Below is a small trained network, with its code and all its weights. Each question gives an input and a class and asks what happens when units are switched off, that is, made to give their printed mean instead of their output.

import numpy as np


def w(rows, s, z=0):
    codes = np.array(rows[::2]) - 128.0
    scale = np.full(codes.shape[1], s)
    scale[-1] = z or s
    return codes * scale


def f(y):
    return np.maximum(y, 0)


def log_softmax(a):
    a = a - a.max(-1, keepdims=True)
    return a - np.log(np.exp(a).sum(-1, keepdims=True))


def net(x, mask):
    res = np.array(x, float).reshape(1, 6) / 4 @ E
    y = f(res @ A[0][:, :-1].T + A[0][:, -1])
    res = res + np.where(mask, y, B[0][:, -1]) @ B[0][:, :-1]
    return log_softmax(res[-1] @ U[:, :-1].T + U[:, -1])


A, B = {}, {}
E = w([
[127,125,129],'x0',
[255,123,169],'x1',
[83,182,196],'x2',
[111,61,171],'x3',
[125,125,127],'x4',
[127,127,125],'x5',
],0.01)
A[0] = w([
[154,125,183,210],'n0',
[172,198,87,73],'n1',
[127,216,135,120],'n2',
[101,116,106,213],'n3',
[127,125,129,103],'n4',
[133,172,89,105],'n5',
[146,118,53,117],'n6',
[187,92,142,195],'n7',
[170,136,41,134],'n8',
[178,107,128,243],'n9',
[117,64,148,74],'n10',
[99,80,214,110],'n11',
[107,105,103,175],'n12',
[8,125,132,253],'n13',
[134,116,115,84],'n14',
[109,150,173,122],'n15',
[155,77,58,121],'n16',
[111,144,163,130],'n17',
[116,189,52,168],'n18',
[161,142,140,67],'n19',
[184,142,189,136],'n20',
[159,180,94,94],'n21',
],0.017,0.0052)
B[0] = w([
[168,168,93,179],'n0',
[146,104,121,164],'n1',
[172,84,231,167],'n2',
[194,213,70,173],'n3',
[160,129,180,128],'n4',
[208,2,126,152],'n5',
[129,138,222,168],'n6',
[143,164,82,193],'n7',
[144,137,164,181],'n8',
[176,171,103,192],'n9',
[193,68,155,152],'n10',
[230,84,158,173],'n11',
[183,173,110,162],'n12',
[198,150,98,253],'n13',
[150,168,164,132],'n14',
[184,134,137,157],'n15',
[110,183,246,179],'n16',
[158,141,124,152],'n17',
[236,118,114,186],'n18',
[85,79,64,146],'n19',
[96,158,64,184],'n20',
[182,101,116,155],'n21',
],0.0066,0.015)
U = w([
[150,110,134,254],'0',
[144,135,139,233],'1',
[138,149,148,226],'2',
[142,138,68,70],'3',
[170,7,160,89],'4',
[132,162,248,38],'5',
[93,84,120,21],'6',
[57,60,124,9],'7',
],0.015,0.0049)

Each question gives the input, the list of numbers given to net, and the class t.
The units are the neurons (one row each of A and B). Each row of codes is followed by its name. A weight is (code - 128) times the scale printed after its matrix; where a second scale follows, it is the last column's (A, B and U).
mask holds one flag per neuron, in row order. A switched-off neuron (its flag False) gives its mean, the last column of its row in B, instead of its output. The means were averaged over made-up inputs and are rounded, as every weight is.
A unit's drop is (log p(t) with every unit on - log p(t) with that unit switched off) / (log p(t) with every unit on - log p(t) with every unit switched off).
The circuit of an input: a set's keep is (log p(t) with only the set's units on - log p(t) with every unit switched off) / (log p(t) with every unit on - log p(t) with every unit switched off). Starting from the 12 units with the biggest drops (on a tie, the unit counted first), units are removed one at a time, each time the one whose removal leaves the highest keep (on an exact tie, the one counted first), for as long as the keep stays at least 0.8.
units of the circuit, in order: the units of the circuit, biggest drop first
most important unit: the unit with the biggest drop
k most important neurons: the k neurons with the biggest drops, biggest first
drop of u: that unit's drop, to one decimal
input [4,-6,6,3,-1,1], class 3: most important unit	n13
input [-1,7,5,-8,-5,-1], class 4: units of the circuit, in order	[n2; n5; n21]
input [-1,-8,6,-8,-8,-5], class 0: units of the circuit, in order	[n2; n5; n18; n13]
input [0,3,-5,1,2,-2], class 5: units of the circuit, in order	[n16; n13; n6]
input [5,-3,-8,2,4,3], class 5: units of the circuit, in order	[n16; n6]
input [7,-2,5,8,-1,6], class 4: 2 most important neurons	[n11; n10]
input [-1,-5,-4,-7,3,3], class 4: 2 most important neurons	[n5; n18]
input [-3,6,-6,2,-4,-7], class 1: 2 most important neurons	[n16; n7]
input [6,-8,-2,7,4,-4], class 3: 2 most important neurons	[n3; n13]
input [-5,3,8,8,-7,5], class 4: 4 most important neurons	[n11; n16; n3; n10]
input [-1,6,-1,7,-2,7], class 1: 2 most important neurons	[n7; n20]
input [-4,2,-8,-4,-7,-2], class 5: 3 most important neurons	[n16; n6; n8]
input [3,6,-6,2,-3,-3], class 3: 2 most important neurons	[n7; n20]
input [-3,8,6,7,-7,-1], class 3: most important neuron	[n20]
input [-6,-1,-7,-1,1,-1], class 5: 2 most important neurons	[n16; n6]
input [7,7,-4,3,-2,4], class 2: 2 most important neurons	[n16; n13]
input [3,6,-5,3,2,-7], class 1: drop of n16	0.2
input [4,-4,-8,-1,1,7], class 5: drop of n16	0.4
input [0,1,-8,-8,-2,-5], class 4: drop of n18	0.3
input [-8,7,-3,8,-4,1], class 2: most important unit	n7
input [1,-1,-1,-6,2,4], class 4: drop of n11	-0.1
